How the units are linked:
state | f g t q v k
q770 | q773 q449 q570 q739 q666 -
q769 | - q342 q294 q99 - q876
q615 | - q815 q757 - - q575
q342 | - q730 q769 q282 - q589
q758 | q225 q103 q791 q711 q561 -
q567 | q757 q575 q145 - - q835
q386 | q826 q736 q772 q339 q832 q225
q732 | - q976 q504 q675 - q157
q875 | q838 q143 q339 q840 q815 q486
q119 | q70 q948 q37 - - -
q891 | q285 q377 q689 q758 q339 -
q730 | - q294 q342 q684 - q826
q189 | q504 q157 q286 q235 - q840
q739 | q557 q358 q228 q67 - -
q835 | q567 q95 q666 - - q678
q254 | q819 q228 q358 q119 - -
q612 | q453 q775 q70 - - q948
q486 | q875 q773 q83 q865 q235 q570
q838 | q414 q638 q66 q189 - q875
q945 | q294 q876 q826 q838 - q736
q575 | q615 q235 q567 - - q95
q819 | q561 q865 q132 q70 - q254
q212 | - q593 q590 q769 - q301
q643 | q114 q344 q959 q874 q638 q630
q209 | q157 q639 q840 q666 - q557
q267 | q460 q682 q725 q386 q684 q285
q876 | q769 q589 q945 q638 - q524
q815 | - q675 q615 - - q235
q630 | q643 q689 q377 q655 q143 -
q132 | q639 q819 q557 q678 - q358
q736 | q945 q524 q386 q875 q504 q511
q449 | q49 q711 q770 q358 q835 -
q46 | q593 q460 q301 q589 - q725
q377 | q959 q630 q891 q103 q875 -
q301 | q212 q46 q683 q876 - q114
q344 | q725 q285 q643 q447 q307 q689
q145 | q675 q567 q235 - - q666
q775 | q666 q678 q612 - - q67
q307 | q282 q66 q638 q993 - q311
q725 | q46 q267 q114 q772 q282 q344
q757 | - q615 q675 - - q567
q684 | - q414 q282 q832 - q66
q70 | q95 q612 q678 - - q119
q683 | q590 q301 q460 q945 - q682
q225 | q386 q511 q447 q83 q286 q758
q959 | q682 q643 q285 q511 q838 q377
q447 | q772 q225 q874 q49 q993 q791
q874 | q524 q447 q511 q773 q157 q655
q453 | q235 q666 q95 - - q612
q414 | - q99 q684 q504 - q838
q294 | - q769 q730 q414 - q945
q282 | - q684 q99 q976 - q307
q675 | - q757 q815 - - q145
q689 | q344 q891 q630 q791 q311 -
q511 | q736 q874 q225 q486 q189 q103
q832 | - q504 q976 q615 - q286
q95 | q575 q453 q835 - - q70
q826 | q730 q945 q589 q66 - q386
q638 | q99 q307 q838 q157 - q143
q524 | q876 q772 q736 q143 q732 q874
q570 | q486 q770 q711 q228 q453 -
q49 | q311 q83 q773 q132 q567 q449
q114 | q301 q725 q682 q524 q99 q643
q143 | q638 q311 q875 q209 q675 q773
q865 | q840 q557 q819 q612 - q228
q557 | q209 q132 q865 q775 - q739
q678 | q835 q70 q775 - - q37
q666 | q145 q835 q453 - - q775
q235 | q815 q145 q575 - - q453
q358 | q132 q254 q739 q37 - -
q655 | q874 q791 q103 q770 q209 -
q589 | q342 q826 q876 q307 - q772
q639 | q993 q561 q209 q835 - q132
q791 | q447 q758 q655 q449 q639 -
q157 | q732 q993 q189 q145 - q209
q682 | q683 q114 q267 q736 q414 q959
q67 | q775 q37 q948 - - -
q590 | - q212 q405 q294 - q683
q99 | - q282 q414 q732 - q638
q773 | q143 q49 q486 q557 q145 q770
q840 | q189 q209 q561 q453 - q865
q976 | - q832 q732 q757 - q993
q711 | q83 q570 q449 q254 q95 -
q948 | q612 q67 q119 - - -
q228 | q865 q739 q254 q948 - -
q285 | q267 q959 q344 q225 q66 q891
q103 | q511 q655 q758 q570 q840 -
q339 | q66 q875 q311 q561 q615 q83
q504 | - q732 q832 q815 - q189
q286 | q832 q189 q993 q575 - q561
q37 | q678 q119 q67 - - -
q993 | q976 q286 q157 q567 - q639
q311 | q307 q339 q143 q639 q757 q49
q66 | q684 q838 q307 q286 - q339
q593 | - q405 q212 q342 - q46
q772 | q589 q386 q524 q311 q976 q447
q460 | q405 q683 q46 q826 - q267
q405 | - q590 q593 q730 - q460
q561 | q286 q840 q639 q95 - q819
q83 | q339 q486 q49 q819 q575 q711

In the rows, 61 means zero.

The rows follow the links: the fewer symbols apart two units are, the more alike their rows tend to be.

Here are some units, each with a row of numbers. One shown again gets a slightly different row.
q342 -> [  74   80   76   82   36   81   39   75   52   54   81   62   87   85   21   56   83   80   61   71   58   60  103   66   25   71   61   53   54   58   72   70   80   36   65   41   35   67   86   84   74   86   76]
q386 -> [  72   73   74    9   24   52   50   40   72   40   86   52   46   67   61   58   26   47   85   79   35   56   65   59   40   48   73   63   62   41   82   56   40   56   81   41    7   76   60   69   42   56   52]
q959 -> [  47   42   49   29   41   58   48   35   57   57   95   66   39   66   94   61   11   62   44   44   76   31   39   61   73   19   47   44   65   42   67   62   65   45   76   31   48   49   62   54   27   45   71]
q114 -> [  63   41   45   70   33   65   41   73   43   65  100   73   62   79   49   60   43   77   35   41   81   33   62   72   60   34   41   50   55   53   67   67   83   22   58   20   70   35   91   69   47   60   90]
q228 -> [  44   39   54   45   86   53   76   40   69   76   36   46   34   40  103   70   47   44   65   50   77   66   27   56   99   56   59   62   70   65   46   55   50   79   56   83   80   55   33   38   56   35   49]
q639 -> [  91   63   65   71   62   49   86   94   66   63   37   50   70   52   27   59   95   49   89   87   41   94   78   82   57  104   69   80   55   71   67   53   35   58   42   74   75   46   68   72   85   63   48]
q757 -> [  66   82   73   93   86   71   66   78   62   65   37   63   85   60   26   59  108   64   68   80   43   80   86   50   43   96   72   70   53   78   55   64   66   75   54   85   65   76   63   70   95   86   59]
q143 -> [  59   38   38  103   67   59   59   92   39   73   69   82   76   64   49   60   70   74   26   34   85   46   48   68   76   59   45   54   50   71   51   64   67   47   40   52  114   31   84   55   58   72   80]
q775 -> [  58   38   48   88   92   47   85   79   60   79   29   58   57   40   69   67   88   54   55   47   72   74   35   67   97   79   59   75   57   79   45   55   50   75   42   90  116   42   53   43   76   58   53]
q557 -> [  62   26   41   87   84   44   82   83   56   78   41   64   57   45   68   65   80   58   50   40   82   71   37   75   95   68   52   70   60   77   45   59   59   59   37   78  118   29   64   49   65   52   60]
q791 -> [  93   40   56   33   28   63   68   78   66   72   67   33   46   56   61   67   51   59   95   58   75   80   66   99   69   72   44   60   67   58   74   58   45   14   47   46   52   30   77   84   53   22   67]
q769 -> [  47   71   61   98   59   82   35   72   45   62   83   84   85   81   37   55   77   92   18   47   78   34   82   55   41   47   49   40   49   64   53   70   98   46   65   42   62   66   81   70   67   87   91]
q189 -> [  24   74   62   83   99   53   52   36   56   54   46   85   69   57   78   56   62   60   30   60   49   39   39   31   63   50   70   63   54   61   38   59   67  110   70   86   81   89   33   31   67   89   51]
q377 -> [  51   36   49   27   45   60   53   41   62   63   81   55   34   63  102   63   15   58   57   44   87   49   38   68   74   24   46   48   72   43   63   58   67   45   70   42   49   48   60   56   31   29   67]
q570 -> [  44   36   53   32   72   56   69   40   67   74   51   50   34   46  113   69   26   47   61   36   81   61   23   60   97   39   51   55   70   56   50   54   51   69   62   72   68   48   38   44   47   27   56]
q682 -> [  41   53   50   42   35   60   37   33   55   49   98   70   50   71   79   57   15   69   35   45   71   26   46   54   57   22   50   44   60   39   65   67   75   55   76   31   45   61   64   52   31   63   73]
q286 -> [  57   93   80   49   80   52   69   42   73   47   38   61   63   56   51   59   71   48   79   93   19   70   66   37   40   76   83   69   62   58   64   57   44   98   75   88   34   98   40   52   73   80   36]
q840 -> [  30   63   56   67   95   42   66   39   61   58   42   75   52   44   89   59   54   54   37   54   55   46   28   34   79   50   64   67   59   61   44   60   56  110   64   87   82   76   35   20   58   77   47]
q675 -> [  44   74   61  115   98   69   63   72   49   70   39   75   87   59   42   56  100   73   32   60   59   58   67   44   58   75   64   62   51   76   40   69   82   83   51   85   87   72   56   46   88   93   62]
q486 -> [  29   45   49   41   77   46   63   28   68   59   56   66   31   46  104   63   25   50   44   39   70   48   13   48   94   30   55   58   65   54   47   59   54   84   67   67   77   56   40   30   39   44   49]
q66 -> [  59   94   84   40   55   55   56   41   75   41   63   56   67   66   46   50   55   52   79   94   19   62   78   40   27   68   84   64   57   51   72   59   52   81   83   66   14   94   50   59   64   79   42]
q739 -> [  63   31   48   71   80   56   85   79   59   89   33   49   50   44   86   67   69   55   62   40   91   82   34   85  101   68   49   66   66   74   44   59   52   52   38   74  104   26   55   55   66   33   62]

Each walk starts at a row. The symbols on each line, taken left to right, move it on to the next unit.
Answer with the unit's row; about right is enough.
start [  75   78   74   18   48   47   60   40   79   40   66   48   43   54   58   61   40   39   93   89   25   66   66   49   45   64   80   74   66   47   79   57   30   80   77   61   20   81   42   58   53   61   37]
f k v k g f t [  52   94   85   74   87   63   66   52   69   52   35   64   73   54   45   58   86   60   66   83   30   72   76   34   41   77   83   74   57   65   51   57   60  100   71   95   42   94   39   49   85   88   36]
k f k g g t [  29   76   63   84   99   52   65   43   61   57   36   75   64   49   71   61   76   57   40   61   50   52   41   33   71   62   72   68   56   72   38   64   61  111   67   99   83   81   35   32   75   86   44]
start [  53   56   52  112   68   69   47   85   41   63   73   90   86   73   39   60   81   83   19   46   73   40   65   55   56   57   48   48   45   71   48   70   85   56   53   54   97   53   84   53   70   86   77]
g t g f [  73   86   73   93   54   78   47   82   57   58   61   67   91   79   18   51   95   76   58   77   47   67  104   58   24   81   64   58   52   66   65   70   78   46   62   58   44   76   75   82   84   87   71]
k t t q t t t [  47   61   50  119   91   65   59   81   47   69   49   85   89   64   43   56   97   73   23   51   64   56   57   55   69   69   59   64   52   78   45   67   78   75   47   73  106   59   68   51   83   91   66]
start [  62   40   41   86   41   64   48   79   42   63   90   76   71   75   52   58   54   79   28   39   88   35   57   77   68   42   39   50   49   62   62   62   77   27   51   27   91   30   87   63   47   69   87]
f t f t [  55   97   76   58   49   79   36   38   68   41   81   69   73   77   44   52   53   74   62   77   43   44   91   41   21   52   68   52   63   48   71   65   79   68   82   48    6   97   62   70   57   85   61]
q t t q [  41   76   63  116   90   71   56   71   44   67   53   87   89   69   39   60   98   81   24   58   65   49   73   50   52   68   59   60   52   73   44   71   90   73   58   75   82   68   64   57   87   97   72]
start [  73   65   66   19   21   62   43   42   66   40   91   52   50   76   61   58   23   57   78   73   46   46   73   62   38   40   62   52   59   40   82   63   53   47   79   24   19   66   68   73   35   59   61]
t f k g t g t [  91   53   57   47   14   65   48   81   58   47   91   53   66   77   34   58   47   70   74   66   62   57   85   83   41   56   54   53   55   52   80   64   55   19   61   19   41   41   92   85   47   53   79]
k k f f q g f [  63   87   77   35   36   64   43   42   65   31   84   63   63   80   46   56   38   59   67   83   31   49   83   41   23   49   72   57   62   42   79   64   60   63   81   42    4   85   63   71   50   74   59]
start [  94   51   61   55   61   49   93   90   70   69   35   37   58   45   50   65   85   48  102   75   54  105   66   87   74   96   70   83   59   75   67   54   33   49   39   78   74   39   66   76   75   43   46]
f q t k f [  51   51   45   93   98   47   80   79   48   73   34   73   72   46   53   64   92   56   45   52   64   69   43   62   87   81   64   76   49   84   41   60   52   80   40   85  116   51   55   48   81   74   59]
t k f f g t g [  49   60   54  107   98   57   73   78   53   73   34   78   81   53   46   60  104   69   40   55   58   64   56   53   68   78   63   65   51   81   37   65   68   84   47   87  108   57   54   48   87   83   59]
start [  75   51   63    5   38   55   66   44   76   60   64   37   31   55   87   64   26   47   94   63   62   72   53   73   69   57   64   59   74   49   72   53   43   45   65   52   26   50   59   75   38   24   52]
f v t k g [  63   81   77   38   76   44   79   47   82   50   38   49   50   44   58   61   59   37   95   86   20   78   52   47   56   78   84   80   66   56   66   51   33   96   66   86   40   80   34   55   69   63   29]
k f t k k [  89   43   59   47   59   57   93   86   72   78   33   30   51   44   70   69   75   45   98   69   67  101   58   89   82   86   59   81   70   73   65   54   39   47   40   82   67   37   60   77   69   33   50]
start [ 103   44   57   48   38   57   82   92   68   67   54   37   57   61   45   68   73   54  100   70   61   90   70   94   66   80   58   71   62   66   76   56   33   26   43   55   67   28   79   82   64   35   59]
q k g f f k g [  35   48   54   52   94   40   75   40   67   68   37   64   42   39  103   68   47   43   51   49   64   56   16   50   91   49   61   63   61   65   45   57   45  100   58   85   84   62   33   25   52   52   43]
g g q f f [  75   72   72   90   83   56   76   84   61   67   32   56   79   52   27   60  107   55   75   83   40   88   77   59   52  102   73   80   51   77   59   56   48   73   50   85   76   63   55   67   95   78   50]
start [  82   54   62   64   74   50   91   84   70   71   22   39   59   42   55   65   88   46   91   77   52   94   58   76   74   98   68   85   59   77   63   50   33   69   38   85   85   47   58   61   83   50   43]
k t g t [  60   35   49   74   87   54   87   74   64   86   26   52   50   38   84   67   78   55   68   47   80   85   35   78   98   75   57   75   65   77   40   52   53   66   38   87  103   43   52   49   68   44   53]
f g k t t [  42   43   57   53   97   52   84   48   71   79   26   51   39   38   99   66   58   45   67   48   66   74   21   54   92   67   65   70   68   69   46   54   50   92   57   91   88   60   29   36   60   43   41]
start [  89   72   69   70   28   68   44   82   58   53   85   62   80   81   17   54   71   79   65   73   56   59  102   74   28   72   62   54   49   55   81   67   69   29   56   30   43   55   90   91   69   73   71]
q g k g g q [  50   47   46  104   89   52   74   85   48   73   43   77   76   54   52   62   91   65   33   44   75   61   42   65   80   73   53   70   55   80   42   62   62   70   38   73  122   38   62   48   76   77   64]
g f g k g q t [  60   76   70   47   84   45   81   53   74   57   27   51   55   44   61   62   71   41   87   87   28   82   53   45   67   83   83   83   62   66   54   50   32   99   63   95   59   79   38   48   73   64   27]
